In the rows, 128 means zero.
Facts:
{babre,ganem,grezefos,netres,popo,riluk,staflo,stuvun} rurak tufes
{babridre,begrin,kozok,skestur,vefa,zotan,zuvum} rurak flogo
{bazo,bostes,bregor,gesek,kastun,klarak,numulem,trigrus,vigafek,vupli} rurak stega
{beko,brebu,doklil,droflak,gople,papin,sulek} rurak skuvuk
{betupi,dromenuk,fotrurem,ploplim} rurak relek
{bregum,pokeplar} rurak medrobro
{britren,gibos,gizon,robregril} rurak troklur
{broplu} rurak dragipi
{brorem,buta} rurak nipam
{bruzol,keduk,ploril} rurak flurek
{bupo,sololes,zaskosku,zustuk} rurak bremos
{dabra,flosok,fupu,nalem,skitru,trifin,tumo,vastim,zeste} rurak brebru
{dami,graples,klepa,lipi,plumu,rofel,sikliki,voral,ziski,zoska} rurak luskem
{defan,dovok,dreful,drelin,fastum,skeves,zagras} rurak lodar
{diplime,druval,foso,kleras,kloske,kodraklel,noges,popluna,skuvor,suvu} rurak lifo
{drafes,stemazur,taneden,tati,trestek,trugrim} rurak lizam
{dripluplo,gabril,klamum} rurak votun
{driskir,klefeda,skeskipli} rurak fosar
{duskor,feliges,lafa,maplo,nurom,plobabros,skala,stosu} rurak tudam
{fatrum,studrul,vigrebri} rurak kaplak
{fibuna,gafas,godrul,gregas,muri,nerok} rurak bogre
{fliflu,rusos} rurak disi
{foge,nuris} rurak gufu
{futrim,pluskal,vaskon} rurak kligran
{futrin,grubrer,klibu,lemin,platrek,pupu,zeso} rurak kistam
{gepleter,kunivar,tifa} rurak plapo
{godem,sigo,skeska,stovak} rurak skoflu
{grebir,rosiske,skotre,zumir} rurak trugo
{guvo,keplubi,postu,skeflas} rurak vinun
{kastos,vatuk} rurak flokel
{kekla,keklu,kuples,vimun} rurak mivobuk
{kleskek,noken,plosobrek,ratran,stako,stestigem} rurak gotel
{klotik} rurak mupluvuk
{naski,seke,stalir,tratul} rurak lapan
{nuvefor,paren,peser,poskugrak,rodom,stagroruk,sugral,treven,troklis,vopla} rurak tigrulik
{tiplor} rurak mesto
{trulavi} rurak baga
[babre,babridre,begrin,bostes,brebru,bregor,bregum,britren,bupo,dabra,defan,diplime,disi,dragipi,driskir,dromenuk,fastum,fliflu,flogo,flokel,flosok,flurek,foge,fosar,foso,fupu,futrim,gabril,gafas,ganem,gepleter,gesek,guvo,kastun,keklu,kistam,klamum,klefeda,kleras,kleskek,klibu,kligran,kloske,kodraklel,kozok,kunivar,lemin,lifo,lipi,lizam,lodar,luskem,maplo,mivobuk,muri,noges,nuris,nurom,nuvefor,plapo,ploril,plumu,popluna,popo,poskugrak,postu,ratran,relek,robregril,rodom,rusos,seke,sigo,skeska,skeves,skitru,skoflu,skuvor,stagroruk,stestigem,stuvun,sugral,suvu,taneden,tifa,tigrulik,tiplor,tratul,trestek,treven,trugrim,trulavi,tudam,tumo,vigafek,vigrebri,vinun,vopla,voral,zaskosku,zeso,zeste,ziski,zotan,zustuk] raploflam 731
[baga,bazo,beko,betupi,bogre,brebu,bremos,broplu,brorem,bruzol,buta,dami,doklil,dovok,drafes,dreful,drelin,dripluplo,droflak,druval,duskor,fatrum,feliges,fibuna,fotrurem,futrin,geska,gibos,gizon,godem,godrul,gople,gotel,graples,grebir,gregas,grezefos,grubrer,gufu,kaplak,kastos,keduk,kekla,keplubi,klarak,klepa,klotik,kuples,lafa,lapan,medrobro,mesto,mupluvuk,nalem,naski,nerok,netres,nipam,nital,noken,numulem,papin,paren,peser,platrek,plobabros,ploplim,plosobrek,pluskal,pokeplar,pupu,riluk,rinel,rofel,rosiske,sikliki,skala,skeflas,skeskipli,skestur,skotre,skuvuk,sololes,staflo,stako,stalir,stega,stemazur,stosu,stovak,studrul,sulek,tati,trifin,trigrus,troklis,troklur,trugo,tufes,vaskon,vastim,vatuk,vefa,vimun,votun,vupli,zagras,zoska,zumir,zuvum] raploflam 288
[babre,babridre,begrin,beko,betupi,bostes,brebu,bregum,bruzol,buta,dabra,dami,defan,diplime,doklil,drafes,dreful,droflak,dromenuk,druval,duskor,fastum,feliges,fibuna,fliflu,flosok,foge,foso,futrim,gabril,gafas,ganem,gepleter,gesek,gibos,gizon,godrul,graples,grebir,grubrer,kastun,keklu,keplubi,klarak,klepa,kleskek,kloske,klotik,kodraklel,kozok,kunivar,lafa,lemin,lipi,muri,naski,nerok,nuris,nurom,papin,paren,platrek,plobabros,ploplim,ploril,pluskal,pokeplar,popluna,poskugrak,ratran,riluk,robregril,rodom,seke,sigo,sikliki,skeflas,skeska,skotre,skuvor,sololes,stako,stemazur,stosu,stovak,stuvun,suvu,taneden,tifa,tratul,trestek,treven,trigrus,troklis,trugrim,trulavi,tumo,vaskon,vastim,vatuk,vefa,vigafek,voral,zeste,ziski,zoska,zumir,zuvum] skaplem 644
[bazo,brorem,bupo,drelin,driskir,fatrum,fupu,gople,guvo,kastos,keduk,kekla,klamum,kleras,klibu,kuples,plosobrek,plumu,postu,rofel,rosiske,rusos,skala,skeskipli,skestur,skitru,staflo,stagroruk,stestigem,sugral,sulek,tati,tiplor,trifin,vigrebri,vopla,vupli,zagras,zaskosku,zeso,zotan,zustuk] skaplem 102
[bregor,britren,broplu,dovok,dripluplo,fotrurem,futrin,godem,gregas,grezefos,klefeda,maplo,nalem,netres,noges,noken,numulem,nuvefor,peser,popo,pupu,skeves,stalir,studrul,vimun] skaplem 861
babre lopo: brebru
babridre lopo: gafas,stestigem
beko lopo: foge,nuvefor
bregor lopo: rosiske
britren lopo: tiplor
broplu lopo: sugral,tudam
brorem lopo: baga,vigrebri
defan lopo: flosok
dreful lopo: foso
dripluplo lopo: betupi
druval lopo: driskir,brebu,stagroruk,zuvum
fibuna lopo: bregum,zuvum,skeska
flokel lopo: gizon
futrim lopo: driskir,vupli
gabril lopo: vupli,flogo
gesek lopo: begrin,vastim
geska lopo: lizam,kunivar
godem lopo: klamum
godrul lopo: stako,zeso
gotel lopo: skuvuk,kloske,kuples
graples lopo: rosiske,kleskek,bogre
grebir lopo: gizon,pupu
kastos lopo: noges,tumo,poskugrak,stako
kastun lopo: feliges,skeska,flosok
keduk lopo: popluna
keklu lopo: mivobuk,klamum,skitru
keplubi lopo: fotrurem
klepa lopo: tudam,fotrurem
kleras lopo: dabra,skuvor
kodraklel lopo: tumo,flogo
lemin lopo: fliflu
lodar lopo: guvo
luskem lopo: plosobrek,nuvefor,bupo
medrobro lopo: skeflas,bostes
muri lopo: mupluvuk
nalem lopo: skeskipli,lafa
naski lopo: rosiske,stalir
nipam lopo: flosok,bogre
nital lopo: skeskipli,vimun
noken lopo: nuris
nurom lopo: futrin,popo,klibu
paren lopo: rinel
peser lopo: fatrum,mupluvuk,vaskon
plapo lopo: tati
platrek lopo: klibu,flurek
ploplim lopo: zuvum,netres,stako
ploril lopo: fatrum,mesto,bupo
plumu lopo: nuvefor
pokeplar lopo: rinel,futrin
postu lopo: diplime
riluk lopo: relek,stako
rofel lopo: popluna,tufes
sikliki lopo: klotik,papin
skestur lopo: stega,sololes
stosu lopo: gregas
stovak lopo: grezefos
studrul lopo: trugo
stuvun lopo: trugo,suvu
sulek lopo: rosiske,sugral,doklil
taneden lopo: lipi,pupu
tigrulik lopo: skeflas,ratran,sigo,rusos
tratul lopo: mupluvuk,klarak,gafas,ratran
trestek lopo: skeflas,sigo,drafes,vigafek
treven lopo: trugo,papin
trifin lopo: sugral
trigrus lopo: fatrum
troklis lopo: klefeda,kaplak
trugrim lopo: ratran
trulavi lopo: tati,popluna,stestigem
vatuk lopo: gizon,dovok,buta,zoska
vefa lopo: vimun,flosok
votun lopo: bogre
zagras lopo: nuris
zeste lopo: kleskek,seke
zustuk lopo: mupluvuk,brebu,begrin
maskim (each to the one after it):
betupi maskim fotrurem maskim dromenuk maskim ploplim
buta maskim brorem
doklil maskim sulek maskim papin maskim beko maskim droflak maskim brebu maskim gople
druval maskim diplime maskim kloske maskim foso maskim noges maskim popluna maskim skuvor maskim kleras maskim suvu maskim kodraklel
fatrum maskim studrul maskim vigrebri
fliflu maskim rusos
foge maskim nuris
gabril maskim klamum maskim dripluplo
gepleter maskim kunivar maskim tifa
grebir maskim zumir maskim skotre maskim rosiske
grubrer maskim lemin maskim futrin maskim klibu maskim platrek maskim zeso maskim pupu
keduk maskim bruzol maskim ploril
keplubi maskim postu maskim skeflas maskim guvo
kozok maskim babridre maskim vefa maskim zuvum maskim zotan maskim skestur maskim begrin
lipi maskim ziski maskim klepa maskim graples maskim rofel maskim voral maskim sikliki maskim plumu maskim dami maskim zoska
muri maskim gafas maskim godrul maskim fibuna maskim gregas maskim nerok
naski maskim seke maskim tratul maskim stalir
noken maskim stako maskim ratran maskim kleskek maskim stestigem maskim plosobrek
numulem maskim trigrus maskim vigafek maskim bregor maskim klarak maskim gesek maskim bazo maskim kastun maskim vupli maskim bostes
pokeplar maskim bregum
riluk maskim grezefos maskim popo maskim netres maskim stuvun maskim ganem maskim babre maskim staflo
robregril maskim gibos maskim britren maskim gizon
sigo maskim stovak maskim godem maskim skeska
skala maskim duskor maskim feliges maskim plobabros maskim stosu maskim nurom maskim lafa maskim maplo
skeskipli maskim driskir maskim klefeda
skitru maskim nalem maskim flosok maskim tumo maskim fupu maskim trifin maskim dabra maskim vastim maskim zeste
sololes maskim zaskosku maskim bupo maskim zustuk
taneden maskim trugrim maskim drafes maskim tati maskim trestek maskim stemazur
vaskon maskim pluskal maskim futrim
vatuk maskim kastos
vimun maskim keklu maskim kuples maskim kekla
vopla maskim sugral maskim poskugrak maskim treven maskim nuvefor maskim rodom maskim paren maskim troklis maskim peser maskim stagroruk
zagras maskim dovok maskim defan maskim drelin maskim skeves maskim dreful maskim fastum

Known rows:
[143  75 157 140 101 113 147 121 162 135 130 100 125 141 146 119 123 122
 112 113 161 118 124 147 132 128 118 139 112 143 160 125 126 120 111 122
 135 159 139 114 141 133 211 140] -> keplubi
[110 132 129 127 134 121 124 149 113 119 133 137 148 117 133 134 138 129
 123 142 124 145 142 155 130 117 132 119 135 136 118 131 145 124 148 114
 104 102 115 125 131 119 147 137] -> drelin
[138 159  86 137 164 137  40 161 127 134  87 154 146 166 124 132 146  66
 122 132  85 134 138 128 159 167 133 110  97 105 140 144 136 127 141 136
 161 138 107  83 136 129 105 135] -> troklis
[117 140 102 125 127 124 150 136 141 132 130 125 133 138 119 110 115 149
 147 132 128 147 124 159 103 125 133 152 138 116 124 169 133 112 124 137
 135 126 114 131 143 144 134 116] -> kaplak
[142  95 167  84  96 116 147  82 123 127 125 104 121 118 113 117 113 146
 109 107 157 134 128 126 133 135 115 131 161 167 134 124 122 158 123 121
 116 147 174 151 101 102 114 121] -> diplime
[136 166 113 121 152 129  73 148 103 129 107 150 129 135 116 162 144  90
 121 141 110 126 132 103 157 117 117  98 142 123 126 130 134 142 122 124
 151 125 124 121 122 124  94 104] -> nurom
[129 109 143 139 123 117 143 131 127 124 162 117 146 108 132 119 137 127
 130 131 120 131 145 169 122 133 135 144 118 147 121 109 132 131 135 116
 109 101 135 137 113 146 158 141] -> feliges
[101 103 125 137 146 137 155 125 133 125 133 122 136 115 130 132 113 151
 127 138 140 142 122 150 131 137 138 154 130 137 118 119 130 121 150  86
  90 111 130 133 107 112 134 141] -> skeflas
[128 150 117 117 125 130 148 113 130 132 131 123 113 132 118 132 119 151
 155 136 132 131 118 122 105 109 125 135 149 117 127 155 125 124 115 155
 158 134 116 140 141 139  95  96] -> kligran
[126 155 109 128 125 141 136 109 135 131 111 120 109 131 115 145 122 146
 148 136 141 132 119 115 101 104 131 128 150 113 126 162 127 113 107 145
 154 131 112 124 139 132  96  98] -> plapo
[128 176  62 106 155 108  72 245 141 130  94 194 159 139 110 107 104  78
 116  89  90 119 109  92 177 144 129 122 108  81 115 134 109 137 114  95
 117 136 122 136 124 154 150 141] -> zoska
[139  91 148 142 111 147 151  70 154 139 103  99  96 125 137 142 124 139
 121 112 159 107 111  85 119 128 133 135 116 135 135 105 108 115 102 119
 120 149 146 114 116 118 138 134] -> muri
[127  85 143 132 122 133 170  81 152 138 125 107  96 132 138 122  99 159
 125 111 158 109 103  93 134 140 126 149 118 128 138 103 106 132 123 111
 118 160 148 135 114 112 121 137] -> sigo
[127 132 156 132 116 126 143 113 110 120 143 132 117 118 143 144 139 139
 124 142 144 124 128 113 126  97 120 106 144 133 126 118 136 126 136 138
 126 123 121 139 138 110 133 122] -> britren
[124 135 135 115 133 126 131 129 115 123 139 133 120 128 134 128 124 143
 132 125 127 122 121 105 130 125 116 118 131 123 124 115 125 144 138 135
 132 136 132 144 131 121  99 126] -> tiplor
[130 114 144 159 144 144 148  84 113 128 172 110 119 114 142 139 141 137
 148 148 112 113 138 134 119 142 133 134 109 138 125  82 125 138 139 131
 135 114 133 136 105 139  89 128] -> poskugrak
[137 113 147 154 117 131 127 116 134 125 139 113 138 107 129 139 154 113
 124 141 131 127 148 156 113 122 145 130 120 153 123 112 134 109 114 119
 112  93 129 109 115 142 177 136] -> godrul
[154  90 154 146  95 135 146  77 153 136 128  99 102 124 137 133 136 125
 124 113 151  96 121 101 116 126 125 130 110 141 137  99 109 122  89 141
 139 146 149 121 124 139 155 132] -> gabril
[106 157 115 112 156 144 121 131  95 120 120 152 127 112 122 138 124 140
 132 145 115 136 127 100 132 134 136 115 139 118  98 115 129 141 151 117
 106 105 124 143 115 107  57 123] -> stestigem
[122 160  93 132 163 136  67 160 114 127 108 155 145 155 132 121 145  95
 128 135  82 136 142 129 142 164 132 108  98 103 127 140 142 132 162 148
 144 125 105  94 144 123  84 143] -> bazo

Rows:
No name comes twice in this set of rows, the named rows included.
[133 150 153 147 134 127 120 119  90 113 165 134 125 129 151 145 162 118
 138 159 110 121 146 130 131 112 117  98 131 130 142 111 149 139 153 165
 154 119 109 126 144 126 100 122] | bregor
[128 174  85 124 144 115  69 228 139 126  97 185 157 129 112 135 122  73
 111 109 110 117 119 104 163 112 127 109 121 101 114 132 119 121 102  95
 115 110 113 127 127 149 175 130] | sikliki
[137  77 150 125  90 110 167 122 156 129 151 105 126 135 153  87 118 151
 126 107 140 121 127 142 116 146 125 149 104 130 138 120 123 124 131 135
 117 153 141 129 143 136 180 158] | skeskipli
[113 129 134 144 146 136 115 138 123 126 117 129 144 117 125 156 140 114
 116 148 136 145 140 153 137 114 133 120 140 145 125 135 144 113 131 100
 113 102 116 111 117 115 158 126] | beko
[130 159  91 140 172 135  54 161 123 135 100 148 147 165 125 135 145  79
 126 140  88 137 138 136 159 162 127 116 105 110 138 143 140 130 145 131
 152 131 107  91 132 126 108 133] | paren
[115  98 141 136 134 144 164  85 135 132 126 107 104 122 134 137 112 154
 127 124 154 118 111 100 129 132 138 147 125 132 125 100 112 132 131 103
 106 135 146 138 107 109 107 126] | gafas
[118 127 121 135 137 134 140 135 114 119 159 128 154  98 118 121 141 130
 137 135 101 136 151 164 114 155 152 145 118 145 100 101 127 127 138 112
  91  78 135 139  98 149 117 142] | zuvum
[108 114 139 153 167 151 149  87 117 128 147 112 110 128 144 156 124 145
 139 153 131 124 121 119 136 132 129 133 128 132 135  98 134 135 159 109
 121 130 124 127 111 110  88 126] | vigafek
[133 113 150 145 116 121 127 130 133 122 149 114 144 117 133 139 150 110
 123 136 132 127 148 165 128 115 127 125 131 154 137 120 138 117 119 125
 124 106 131 117 122 144 187 135] | vefa
[119 115 122 132 137 117 126 144 136 127 132 126 140 136 127 120 118 127
 123 128 130 135 129 149 145 140 128 142 126 131 137 133 132 130 142 111
 117 133 133 127 121 127 147 138] | klotik
[125 134 130 136 119 131 139 133 109 114 144 140 150  98 131 113 153 128
 131 133 107 136 154 147 100 139 154 126 119 137 103 110 135 119 144 135
  89  77 121 131 126 137 117 150] | netres
[111 116 143 128 122 117 159 148 120 119 151 130 141 122 144 114 124 148
 126 135 135 141 135 152 129 124 131 133 137 133 126 128 143 127 160 121
  95 119 123 141 138 113 148 145] | futrin
[124 161 112 131 118 137 144 141 143 129 107 139 110 117 116 153 117 138
 142 128 147 116 107  90 110  72 130 123 148 104 113 145 112  99  83 124
 132 119 109 136 137 144 148  99] | luskem
[137  85 158 145 122 131 152  78 143 135 144  97  94 149 160 122 126 146
 131 130 145 105 113 101 124 136 113 126 103 123 154 102 126 134 135 151
 149 171 130 116 148 116 132 141] | vopla

Now the same objects, written a new way:
Known rows:
[178 154 119 141 109 162 147  96 146 134  79 170 130 125 157 128  98 143
  94 167 111 121 102 137 147 111  95 148  55 155 115 112  97 146  51 118
 134  98  80 147 128] -> trugrim
[188 158 144 168 143 148 168 123 176 119 104 170 148 119 105 133  89 164
  96  96 122 131 114 148 179 106 160 117  87 134 141 128  73 169 101 149
  75 115  82 147 151] -> stemazur
[176 189 118 158 111  90 138 108 192 159 120 176 177 167 130 137 114 178
  75 106 103 107 145 104 143 128 152 136  82 142 138 135 107 142  60 205
 151  74 122 113 134] -> stega
[173 186 118 148 105 114 134  86 165 143 124 154 134 156 130 136 104 159
  90 133 110 115 113 116 126 129 154 107 105 157 153 136 114 140  78 141
 165  90  72 110 129] -> fosar
[170 152 156 158 149 158 174 138 180 133 101 166 138 135 119 129 118 176
  85 114 108 114 118 141 169 117 163 124  89 138 134 137  73 155  86 136
  79 107  89 127 151] -> gregas
[189 152 107 146 110 141 132  76 138 137  87 177 119 112 154 127 109 132
  73 154 127 115  94 137 136  99  78 160  35 174 121 100 109 154  60 135
 124 102  74 167 122] -> lemin
[170 141 141 141 127 165 150  95 150 142  69 186 157 134 174 131 123 170
  63 181 107  99 116 131 147 105 119 138  41 155  98 132 113 138  31 107
 133 101  92 141 134] -> noken
[182 154 126 149 112 168 150  99 158 120  77 184 167 138 154 136  92 165
  85 157 112 114 122 140 171 109 131 122  59 147 111 122 103 162  49 138
 114 100  96 148 136] -> stovak
[174 164  85 131  92 170 136 103 153 121  84 167 116 165 159 125 109 139
  74 169 109  99 114 142 161 131  81 160  60 168 124  85 102 176  45 175
 106  72 102 141 117] -> diplime
[179 156 131 161 150 150 169 125 179 123 105 169 141 129 110 130 110 162
  86 107 114 115 116 146 177 120 147 134  84 140 138 125  78 171  90 157
  75 107  88 135 148] -> brebu
[170 153 103 132 118 165 144  96 147 140  80 170 123 134 164 125 118 142
  81 181 106 104 106 136 145 126  79 167  50 162 112 106 103 150  39 127
 134  90  87 136 122] -> robregril
[177 147 136 149 119 160 150  95 154 133  75 189 153 136 165 129 111 167
  64 161 114 106 108 131 153 100 128 133  43 157 104 126 115 149  44 124
 121 103  90 148 132] -> sulek
[162 147 118 139 136 161 153 103 162 140  83 185 138 152 166 124 145 167
  48 167 103  80 114 132 153 129 112 162  42 163 106 118 116 159  34 143
 111  90  97 128 128] -> skeskipli
[175 180 126 156 124 112 138  81 172 138 122 171 168 158 129 142 116 176
  69 128 112 102 126 116 139 128 179  99  92 154 145 150 127 149  74 144
 154  98  80 113 137] -> troklur
[185 163 139 161 124 152 163 129 168 123 108 153 116 119 107 129  79 147
 117 100 118 145 102 148 165 108 137 125 100 138 149 118  62 160 107 142
  87 108  74 144 143] -> tifa
[169 179 114 150 135  97 138  85 168 158 136 153 117 138 119 132 135 153
  75 120 112 105 106 114 115 139 143 137  96 164 158 139 114 138  89 139
 157 100  63 106 130] -> lizam
[172 149 119 148 153 157 162 109 166 137  92 178 143 131 139 128 132 160
  71 146 105  96 117 140 164 132 121 157  56 149 118 122  98 162  59 143
 101 100  92 129 139] -> papin
[173 147  97 141 145 147 144  84 156 139  88 189 140 135 157 128 148 150
  44 161 114  79 112 137 153 130  90 177  29 170 112 108 120 169  42 155
 105  96  93 144 128] -> betupi
[190 155 145 168 130 151 162 110 166 120  95 176 159 116 118 136  83 163
  97 112 124 134 113 145 174  97 153 110  75 136 130 132  85 162  88 138
  91 116  82 155 149] -> dreful
[180 147 112 143 118 164 143  83 149 132  73 192 164 134 170 134 113 159
  68 177 112 100 117 136 157 111 106 145  34 158 100 118 121 157  32 132
 127  98  94 150 130] -> grebir

Rows:
No name comes twice in this set of rows, the named rows included.
[176 150 141 157 130 155 159 112 169 129  89 180 141 136 140 130 111 170
  68 131 116 111 109 136 162 105 142 131  62 151 121 128  97 160  67 141
  96 104  89 142 139] | drelin
[169 146 124 141 128 161 150  97 157 138  78 188 145 145 170 126 133 166
  51 170 108  90 111 131 152 116 115 154  38 163 101 119 120 155  34 132
 119  95  94 138 127] | skala
[193 156 152 172 134 150 165 117 172 116  99 173 157 113 109 137  78 164
 104 100 124 140 112 148 176  96 164 104  85 134 136 134  77 160  98 138
  85 119  79 155 151] | ploplim
[172 156 129 144 110 159 151 114 156 136  89 166 109 139 152 123 108 152
  82 149 110 117 101 136 145 109 108 145  66 158 122 113  91 150  60 132
 117  94  82 137 127] | zaskosku
[177 165 118 150 120 159 160 128 169 123 102 154 112 138 118 126  96 145
 101 120 112 124 108 146 167 123 119 141  92 147 144 107  70 168  88 159
  87  93  86 135 135] | dabra
[182 172 135 164 137  93 135  65 165 150 124 177 165 128 128 143 122 169
  67 120 120 109 115 112 123 114 170 107  79 158 142 157 135 136  83 125
 164 114  66 127 139] | geska
[188 161 138 158 114 156 159 116 158 126  96 159 125 115 121 130  75 147
 115 120 118 146 100 144 160 100 128 122  87 141 137 119  72 152  92 129
 105 111  72 150 140] | trestek
[175 148 115 144 135 160 151  94 157 134  81 185 155 133 155 132 124 158
  68 163 110  96 117 137 161 123 111 151  42 155 109 119 111 159  42 136
 113  99  93 141 134] | duskor
[176 153 107 134 102 167 139  88 140 135  74 173 131 133 169 128 101 141
  85 185 110 113 106 137 145 113  82 150  47 161 109 106 108 148  38 124
 140  93  85 148 121] | taneden
[179 187 123 150  89 116 128  78 159 137 118 157 144 156 136 139  88 159
  94 135 115 125 114 115 126 116 158  93 103 158 150 138 119 139  77 137
 173  92  73 121 128] | flokel
[183 153 114 151 131 139 144 116 173 129 118 163  95 138 128 115 112 147
  76 123 115  95  96 133 135 115 124 159  62 169 153 118  90 155  73 148
 110  81  83 149 125] | tiplor

Now the same objects, written a new way:
Known rows:
[127 129 160 150 128 141 154 160  93 149 134 134 128 144 152 141 126 139
 100 160 112 122 104 112 121 130 131 126  69 165] -> noken
[137 132 126 134 149 134 117 132 143 130 133 151 136 131 142 136 122 124
 135 119 146 130 137 115 104 138 127 143 146 141] -> stuvun
[ 98 120 125 115  98 110 112 136 116 118 105  96 138 140 126 119 133 115
 133 146 124 108 109 128 160 115 131 103 134 127] -> tufes
[130 118 146 133 120 143 159 156 102 154 106 136 120 126 155 133 117 141
  91 140 128 130 114  95 112 146 147 149  98 168] -> robregril
[ 90 118 118 118 127 108  99 136 120 115  83 109 128 149 147 126 119 115
 145 136 141 106 119  98 124 134 136 121 140 147] -> plapo
[138 146 119 140 147 138 111 132 143 129 159 147 144 133 135 133 132 125
 135 127 144 130 138 140 126 118 110 123 133 131] -> platrek
[144 142 105 125 143 131 101 108 164 117 163 133 145 120 107 122 143 117
 154 115 140 133 150 170 140 113 107 122 169  93] -> nerok
[131 133 131 175 155 127 134 148  78 123 140 180 137 129 141 136 100 160
 118 145 146 150 119 145 117 116 107 132 121 138] -> graples
[127 129 149 140 136 141 149 165  98 153 114 145 129 136 170 137 115 134
  97 137 133 128 111  84  99 143 142 150  93 184] -> taneden
[122 124 165 158 115 145 153 172  64 146 102 153 110 131 136 139 113 156
 102 162 107 133 109 139 125 122 114 140  90 142] -> numulem
[130 142 118 157 141 147 106 141 108 127 137 171 131 125 127 134 126 146
 142 133 143 139 143 161 123 110  93 134 145 117] -> sikliki
[121 117 144 144 145 133 159 136  79 137 103 137  97 142 151 129 123 151
  97 128 136 140 130  76  95 162 140 132  70 164] -> gabril
[136 135 153 115 150  85 109 102 211 155 192 155 119 143 151 138 130 118
 152 111 155 110 158 141 109 160 149 127 124 107] -> kleras
[169 145  94 117 159 167 141 116 154 103 135  93 159 112 130 132 144  92
 117  92 112 133 118  68 108 120 136 132 135 166] -> rodom
[138 119 130 136 122 124 163 123 101 134 143 131 128 123 121 118 124 148
 100 135 123 148 117 132 143 130 133 116 100 122] -> feliges
[150 136 105 112 115 132 112 113 173 119 154 124 153 106  93 117 139 117
 149 122 128 130 137 181 159 104 117 131 187  86] -> gizon
[151 137 119 112 136 122 109  98 178 105 131 127 133 117 101 131 124 111
 167 105 123 123 148 162 123 123 128 138 193  90] -> klefeda
[ 89 109 125  96  80 115 116 128 112 124  84  69 108 135 107 106 150 128
 135 141 113 112 126 129 162 119 127  98 120 111] -> mupluvuk
[119 133 145 126 100 161 125 157  97 147 102 133  92 119 110 118 150 152
 128 140 122 137 148 152 133 120  92 146 120 101] -> klarak
[139 132 111  98 128 128 112  92 164 115 121 114 102 113  91 112 152 117
 156  91 138 138 173 150 131 134 117 140 166  78] -> begrin

Rows:
No name comes twice in this set of rows, the named rows included.
[130 128 141 161 141 131 158 154  89 143 151 157 149 141 165 136 111 145
  88 151 135 135 100 105 124 130 135 119  80 173] | naski
[120 145 126 127 148 149  99 133 143 129 117 126 102 141 135 127 156 123
 151 107 150 126 170 100  92 146 110 137 122 140] | tratul
[111 124 174 137 140 102 161 122 122 177 187 143  89 168 171 119 154 155
  91 138 153 133 154  94 118 184 149  95  11 138] | druval
[129 131 137 117 105 153 132 153 129 153 124 114 124 124 124 122 154 131
 113 138 122 129 132 135 142 121 117 131 113 125] | drafes
[169 126 116 118 128 157 181 128 128 118 124  92 163  98 129 145 117 102
  85 111  82 133  74  69 118 123 158 139 104 182] | sugral
[117 122 154 124  98 156 157 165  93 163 110 108 103 133 135 118 153 144
  87 149 115 132 124 106 136 135 122 130  67 143] | vaskon
[146 134 112 126 128 127 120 109 155 120 164 136 143 113 104 122 132 121
 139 117 135 136 142 158 150 113 115 121 160  98] | lafa
[139 122 128 116 121 129 136 130 141 134 117 126 129 117 128 126 121 127
 122 124 128 133 126 131 128 136 136 148 155 127] | kunivar
[133 140 115 140 133 140 105 125 125 116 135 158 129 116 105 126 130 137
 153 125 141 142 149 176 140 103  94 136 174  86] | dami
[ 84 127 120 130 121 120  91 142 112 121 106 102 135 157 144 121 143 123
 142 145 135 106 121 102 139 121 121  95 116 144] | medrobro
[133 130 128 104 100 150 120 138 150 143 129 109 118 117 103 111 154 123
 130 129 121 128 141 155 153 116 112 128 143 101] | skeflas
[152 136 110 129 135 116 112  95 161 106 167 135 154 118  99 128 120 113
 157 119 124 131 132 183 147 107 123 117 176  80] | stalir

